[[-0.08  0.00  0.01 -0.06  0.01 -0.20 -0.07 -0.02  0.07 -0.11]
 [-0.04  0.00  0.06 -0.09  0.09 -0.05  0.00 -0.06 -0.19  0.00]
 [-0.04 -0.10 -0.01 -0.13 -0.13 -0.29 -0.02  0.03  0.28 -0.13]
 [-0.02 -0.01 -0.10  0.00 -0.03  0.01 -0.10 -0.06 -0.03  0.00]
 [-0.06 -0.07  0.00 -0.09  0.01  0.04  0.05 -0.09 -0.23  0.02]
 [-0.03  0.00  0.11  0.05  0.07  0.03  0.03 -0.04 -0.24  0.06]
 [-0.06 -0.06 -0.06 -0.12 -0.07 -0.01  0.04 -0.10 -0.03 -0.01]
 [-0.05 -0.04  0.11  0.20 -0.03  0.11  0.06 -0.01 -0.17  0.11]
 [-0.03  0.01  0.12  0.12  0.00 -0.09 -0.03  0.05 -0.07 -0.01]
 [-0.05 -0.02  0.07  0.01  0.04  0.08  0.03 -0.10 -0.28 -0.01]
 [ 0.01  0.01 -0.07 -0.08  0.07  0.05  0.02 -0.02 -0.08 -0.07]] value 0.07

[[ -77.34   35.34   19.90   46.74  -33.26  133.82  -18.71  -23.75    3.98
   -63.32 -113.65  -22.00  -31.92]
 [ -33.08 -192.66 -162.38  134.43  183.47 -119.90    5.28   99.33  123.52
   141.54  -91.32  -70.47  -42.88]
 [  14.56 -176.71   35.59  -49.37  105.77   81.23  -77.95  168.01  109.95
    22.04  -29.51  156.93  -13.10]
 [ 108.78  -51.22  -38.63  104.91  144.33  -37.63  135.09  173.36   31.44
   235.74   76.71   54.38   58.31]
 [ -68.35 -112.38  154.70  -21.55   -6.36   16.96  -70.27   84.50  105.79
    19.32  -78.89  179.94   39.19]
 [-101.11  -87.03  133.92   11.60  -22.35   15.07  -68.64   63.83   67.38
     5.03  -97.26  164.97   36.88]
 [ -90.30   61.74  -17.43   71.13  -84.31   16.33  -76.97   -9.48  -11.87
  -163.63  -18.69   54.96    5.58]
 [ -20.10   55.71    5.47  -80.99   -7.38   87.30   83.23  -42.27  -45.08
    59.83  -10.94  -99.25  -66.14]
 [  53.07   -7.75  -53.42  -30.80   73.77   38.04  148.72   13.16   37.34
   114.65   -1.09  -19.13  -22.18]] value -22.00

[[ -38.49  -38.60  -33.24  -40.06  -41.07  -32.76  -36.39  -44.00  -37.16]
 [ -43.64  -72.46  -37.38  -39.96   -1.11  -33.22 -108.89  -81.45  -49.14]
 [-174.22 -290.59 -165.17  -24.80  172.48    5.86 -235.26 -236.00 -142.93]
 [ -67.50  -87.75  -64.97  -36.90    4.11  -31.04  -77.29  -72.86  -61.32]
 [-115.75 -185.05 -101.35  -35.98   68.65   -8.52 -134.48 -146.43  -95.72]
 [  79.47  181.47   93.09  -52.97 -227.21  -65.41  112.48  112.83   54.32]
 [ 103.61  190.14   84.95  -64.48 -206.53  -82.39   17.74  146.41   39.56]
 [  72.40  162.73   98.28  -61.93 -233.61  -73.11   90.13  103.87
    64.27]] value -44.00

[[ -14.1  -25.3  -78.2  -21.8    3.0   66.6  157.7   27.8  -34.0   -1.5
    40.1   20.8  -66.5   62.0]
 [  -3.2   39.3   39.2  102.4  -92.5   49.7  -11.4   -3.1   80.2  -16.2
    47.3  -98.3   48.9  -55.8]
 [ -21.3    4.7   15.1  131.5   56.1   57.7  120.8  -57.7   26.9  -19.2
   -32.2   -4.4  135.8   91.1]
 [  14.5  -11.4   32.2  -36.4  -89.0  137.4  120.2  161.8  -43.9    2.0
    73.6    5.5   67.8  -55.3]
 [ -28.7  -80.1  -21.3  -58.9  -26.0  -75.5   38.3   75.3  -17.0  -29.4
   -62.8  -84.5  -60.0   27.8]
 [  14.6  -71.1  -23.5  -19.3  -90.9  -25.8   28.9   40.2   -3.5   39.9
   -11.7 -108.6 -156.2   79.8]] value -66.5

[[  4.98   4.71   3.91   4.78   3.51   3.14   4.74   6.20]
 [ -1.58  10.05   1.58  17.44  12.42  -5.36  -2.98  -8.69]
 [ -1.82  10.72   0.94  17.81  12.49  -6.67  -3.14  -8.80]
 [ -2.67  20.37   3.38  -6.91   1.20   1.37  15.59  17.30]
 [  7.56 -13.67 -15.98   4.08 -16.58  18.87   9.02   3.70]
 [  5.90  27.60  18.22   2.64  19.01 -11.58   3.66   9.44]
 [  0.55   0.85   7.11   0.54   7.50   6.04   0.52   0.17]
 [  4.40   2.76   2.47   2.15   4.68   5.35   2.77  -0.08]
 [-13.15 -12.44   8.42  18.13  -7.83  -4.91  -8.11  -0.69]] value 4.74
---
array([[ 64,  42,  61, 179, 174,  85],
       [120, 147, 154,  98, 101, 167],
       [195, 135, 237, 100,  73, 206]]) result: 85

array([[8985, 8856, 9127, 9018, 9958],
       [8594, 8711, 6863, 6662, 3090],
       [9084, 4714, 4065, 1522, 9348]]) result: 9958

array([[3500, 5403, 5203, 6174, 8341, 6597],
       [3681, 1594, 4300, 9014, 5680, 5919],
       [5433, 7919, 5931, 6713, 6097, 7506]]) result: 6597

array([[466, 505, 667, 589, 331],
       [648, 287, 500, 596, 941],
       [268, 155, 646, 614, 479]]) result: 331

array([[238, 925, 379, 741, 749, 133],
       [340, 193, 347, 704, 249, 577],
       [312, 386, 494,  24, 491, 424]]) result: 133

array([[7453, 3188, 5404, 1921, 6283],
       [7444, 9292, 3224, 1911, 7087],
       [6528, 6212, 7941, 6663, 7153]]) result: 6283
